Below is a small trained network, with its code and all its weights. Each question gives an input and a class and asks what happens when units are switched off, that is, made to give their printed mean instead of their output.

import numpy as np


def w(rows, s, z=0):
    codes = np.array(rows[::2]) - 128.0
    scale = np.full(codes.shape[1], s)
    scale[-1] = z or s
    return codes * scale


def norm(h):
    return h / np.sqrt((h * h).mean(-1, keepdims=True) + 1e-5)


def f(y):
    return y / 2 * (1 + np.tanh(0.7978845608 * (y + 0.044715 * y**3)))


def log_softmax(a):
    a = a - a.max(-1, keepdims=True)
    return a - np.log(np.exp(a).sum(-1, keepdims=True))


def net(x, mask):
    res = np.array(x, float).reshape(1, 2) / 4 @ E
    u = 0
    for l in range(4):
        y = f(norm(res) @ A[l][:, :-1].T + A[l][:, -1])
        res = res + np.where(mask[u : u + 9], y, B[l][:, -1]) @ B[l][:, :-1]
        u += 9
    return log_softmax(norm(res)[-1] @ U[:, :-1].T + U[:, -1])


A, B = {}, {}
E = w([
[58,211,143,202],'x0',
[36,121,253,97],'x1',
],0.0065)
A[0] = w([
[115,160,93,44,66],'0.n1',
[203,188,190,124,90],'0.n2',
[117,150,136,186,111],'0.n3',
[154,127,82,108,117],'0.n4',
[131,111,114,101,56],'0.n5',
[147,88,123,107,29],'0.n6',
[126,124,116,105,4],'0.n7',
[125,84,122,146,50],'0.n8',
[100,1,100,174,40],'0.n9',
],0.011,0.0022)
B[0] = w([
[169,164,162,143,120],'0.n1',
[108,123,113,135,108],'0.n2',
[188,153,172,35,231],'0.n3',
[70,1,127,192,249],'0.n4',
[174,172,168,129,127],'0.n5',
[166,180,185,95,166],'0.n6',
[208,202,189,174,82],'0.n7',
[190,169,165,157,101],'0.n8',
[182,176,183,102,155],'0.n9',
],0.0087,0.0019)
A[1] = w([
[106,247,110,98,189],'1.n1',
[111,175,115,171,124],'1.n2',
[168,177,112,156,127],'1.n3',
[111,245,127,191,5],'1.n4',
[59,112,83,107,67],'1.n5',
[101,140,135,77,55],'1.n6',
[133,132,124,132,119],'1.n7',
[110,155,125,164,14],'1.n8',
[114,145,132,100,123],'1.n9',
],0.013,0.002)
B[1] = w([
[158,156,199,149,253],'1.n1',
[143,90,85,65,156],'1.n2',
[77,87,87,136,143],'1.n3',
[161,212,117,8,201],'1.n4',
[166,112,170,153,186],'1.n5',
[145,76,79,160,183],'1.n6',
[121,132,126,124,123],'1.n7',
[126,163,104,58,122],'1.n8',
[138,103,108,143,157],'1.n9',
],0.014,0.0044)
A[2] = w([
[188,129,121,27,208],'2.n1',
[160,144,111,108,125],'2.n2',
[31,85,128,75,196],'2.n3',
[80,117,43,88,204],'2.n4',
[177,141,94,115,25],'2.n5',
[125,110,193,173,83],'2.n6',
[163,93,126,109,1],'2.n7',
[2,127,185,112,151],'2.n8',
[146,172,31,178,62],'2.n9',
],0.014,0.0008)
B[2] = w([
[169,148,213,37,254],'2.n1',
[128,102,118,94,148],'2.n2',
[128,85,57,193,160],'2.n3',
[152,19,96,233,150],'2.n4',
[48,112,158,82,156],'2.n5',
[96,129,69,206,234],'2.n6',
[135,251,181,105,179],'2.n7',
[145,5,37,73,193],'2.n8',
[47,30,17,95,169],'2.n9',
],0.011,0.0061)
A[3] = w([
[121,195,113,145,14],'3.n1',
[123,205,188,151,29],'3.n2',
[63,84,97,177,186],'3.n3',
[213,126,193,83,139],'3.n4',
[163,160,105,45,94],'3.n5',
[143,154,239,37,136],'3.n6',
[114,172,103,143,12],'3.n7',
[77,247,117,229,203],'3.n8',
[38,148,33,82,172],'3.n9',
],0.012,0.0011)
B[3] = w([
[126,80,153,159,126],'3.n1',
[137,27,88,129,166],'3.n2',
[98,85,106,33,204],'3.n3',
[88,201,132,70,213],'3.n4',
[120,175,173,136,180],'3.n5',
[178,195,139,4,254],'3.n6',
[128,96,196,149,121],'3.n7',
[248,168,204,233,168],'3.n8',
[136,64,93,179,163],'3.n9',
],0.016,0.01)
U = w([
[143,190,176,41,159],'0',
[86,26,71,135,179],'1',
[182,119,181,226,150],'2',
[3,175,138,207,2],'3',
],0.016,0.0059)

Each question gives the input, the list of numbers given to net, and the class t.
The units are the neurons (one row each of A and B). Each row of codes is followed by its name. A weight is (code - 128) times the scale printed after its matrix; where a second scale follows, it is the last column's (A, B and U).
mask holds one flag per neuron, layer by layer. A switched-off neuron (its flag False) gives its mean, the last column of its row in B, instead of its output. The means were averaged over made-up inputs and are rounded, as every weight is.
A unit's drop is (log p(t) with every unit on - log p(t) with that unit switched off) / (log p(t) with every unit on - log p(t) with every unit switched off).
most important unit: the unit with the biggest drop
top k neurons: the k neurons with the biggest drops, biggest first
top k neurons in layer l: the k neurons of layer l with the biggest drops, biggest first
drop of u: that unit's drop, to one decimal
input [3,-4], class 1: most important unit => 1.n1
input [-1,-1], class 2: top 2 neurons => 0.n4, 3.n8
input [-1,0], class 2: top 3 neurons => 1.n4, 0.n4, 3.n8
input [-1,-3], class 2: top 2 neurons => 2.n8, 0.n4
input [2,0], class 2: top 2 neurons => 0.n3, 1.n4
input [-3,4], class 1: top 3 neurons => 1.n4, 0.n3, 1.n5
input [3,1], class 2: top 2 neurons in layer 0 => 0.n3, 0.n7
input [1,0], class 2: top 3 neurons => 1.n4, 0.n4, 1.n2
input [-2,-1], class 2: top 2 neurons => 1.n4, 3.n8
input [-1,1], class 2: top 2 neurons => 0.n4, 1.n4
input [3,3], class 2: top 3 neurons => 0.n3, 0.n4, 1.n5
input [1,-1], class 2: drop of 1.n4 => 1.0
input [1,-4], class 1: drop of 1.n1 => 1.2
input [4,6], class 1: drop of 2.n8 => 0.5
